Below are the code and all the weights of a small trained network. Each question names an input and a class and asks about switching units off, where a switched-off unit gives its printed mean instead of its output.

import numpy as np


def w(rows, s, z=0):
    codes = np.array(rows[::2]) - 128.0
    scale = np.full(codes.shape[1], s)
    scale[-1] = z or s
    return codes * scale


def f(y):
    return np.maximum(y, 0)


def log_softmax(a):
    a = a - a.max(-1, keepdims=True)
    return a - np.log(np.exp(a).sum(-1, keepdims=True))


def net(x, mask):
    res = np.array(x, float).reshape(1, 5) / 4 @ E
    y = f(res @ A[0][:, :-1].T + A[0][:, -1])
    res = res + np.where(mask, y, B[0][:, -1]) @ B[0][:, :-1]
    return log_softmax(res[-1] @ U[:, :-1].T + U[:, -1])


A, B = {}, {}
E = w([
[107,218,103,112,74],'x0',
[37,159,148,114,126],'x1',
[123,120,4,86,198],'x2',
[136,118,104,46,140],'x3',
[177,214,173,109,135],'x4',
],0.012)
A[0] = w([
[118,197,126,186,146,137],'N1',
[157,181,108,68,151,63],'N2',
[124,83,250,161,131,125],'N3',
[125,16,104,140,175,164],'N4',
[216,95,107,218,118,199],'N5',
[166,120,223,160,139,209],'N6',
[72,77,71,107,186,153],'N7',
[111,69,88,97,169,133],'N8',
[120,66,89,140,193,164],'N9',
[29,154,151,104,121,134],'N10',
[153,99,112,54,119,254],'N11',
[121,189,68,55,162,118],'N12',
],0.013,0.0056)
B[0] = w([
[141,180,117,218,131,178],'N1',
[146,157,85,65,197,175],'N2',
[143,249,179,115,105,231],'N3',
[202,96,107,133,163,246],'N4',
[175,126,175,202,108,220],'N5',
[134,188,176,129,138,227],'N6',
[163,94,146,147,172,232],'N7',
[157,98,155,122,180,209],'N8',
[180,69,120,99,133,223],'N9',
[94,106,181,181,94,197],'N10',
[144,164,135,122,200,199],'N11',
[144,197,117,135,191,212],'N12',
],0.012,0.014)
U = w([
[51,119,76,108,132,71],'0',
[137,199,74,47,157,184],'1',
[61,160,157,90,34,4],'2',
[128,203,150,201,117,225],'3',
[29,107,99,178,31,79],'4',
[178,7,113,124,150,91],'5',
[140,88,73,155,98,50],'6',
],0.012,0.0044)

Each question gives the input, the list of numbers given to net, and the class t.
The units are the neurons (one row each of A and B). Each row of codes is followed by its name. A weight is (code - 128) times the scale printed after its matrix; where a second scale follows, it is the last column's (A, B and U).
mask holds one flag per neuron, in row order. A switched-off neuron (its flag False) gives its mean, the last column of its row in B, instead of its output. The means were averaged over made-up inputs and are rounded, as every weight is.
A unit's drop is (log p(t) with every unit on - log p(t) with that unit switched off) / (log p(t) with every unit on - log p(t) with every unit switched off).
The circuit of an input: a set's keep is (log p(t) with only the set's units on - log p(t) with every unit switched off) / (log p(t) with every unit on - log p(t) with every unit switched off). Starting from all 12 units, units are removed one at a time, each time the one whose removal leaves the highest keep (on an exact tie, the one counted first), for as long as the keep stays at least 0.8.
circuit, biggest first: the units of the circuit, biggest drop first
top k neurons: the k neurons with the biggest drops, biggest first
drop when u is switched off: that unit's drop, to one decimal
input [-7,-1,5,-4,8], class 5: circuit, biggest first -> [N3]
input [-7,-2,2,-5,2], class 5: top 2 neurons -> [N9, N4]
input [4,-5,5,-2,4], class 1: top 2 neurons -> [N2, N10]
input [-3,-1,-4,7,-3], class 1: circuit, biggest first -> [N5, N10]
input [5,-1,7,-7,7], class 1: top 3 neurons -> [N2, N10, N5]
input [5,1,5,-3,4], class 1: top 2 neurons -> [N2, N5]
input [-8,-8,-8,6,-8], class 3: top 2 neurons -> [N3, N6]
input [-3,8,3,7,1], class 5: top 2 neurons -> [N3, N7]
input [-5,-4,5,-4,6], class 5: drop when N3 is switched off -> 0.4
input [-5,-7,6,-2,7], class 5: drop when N3 is switched off -> 0.1
input [-2,4,5,2,0], class 5: drop when N6 is switched off -> 0.0
input [1,7,2,-1,-3], class 4: drop when N4 is switched off -> 0.3
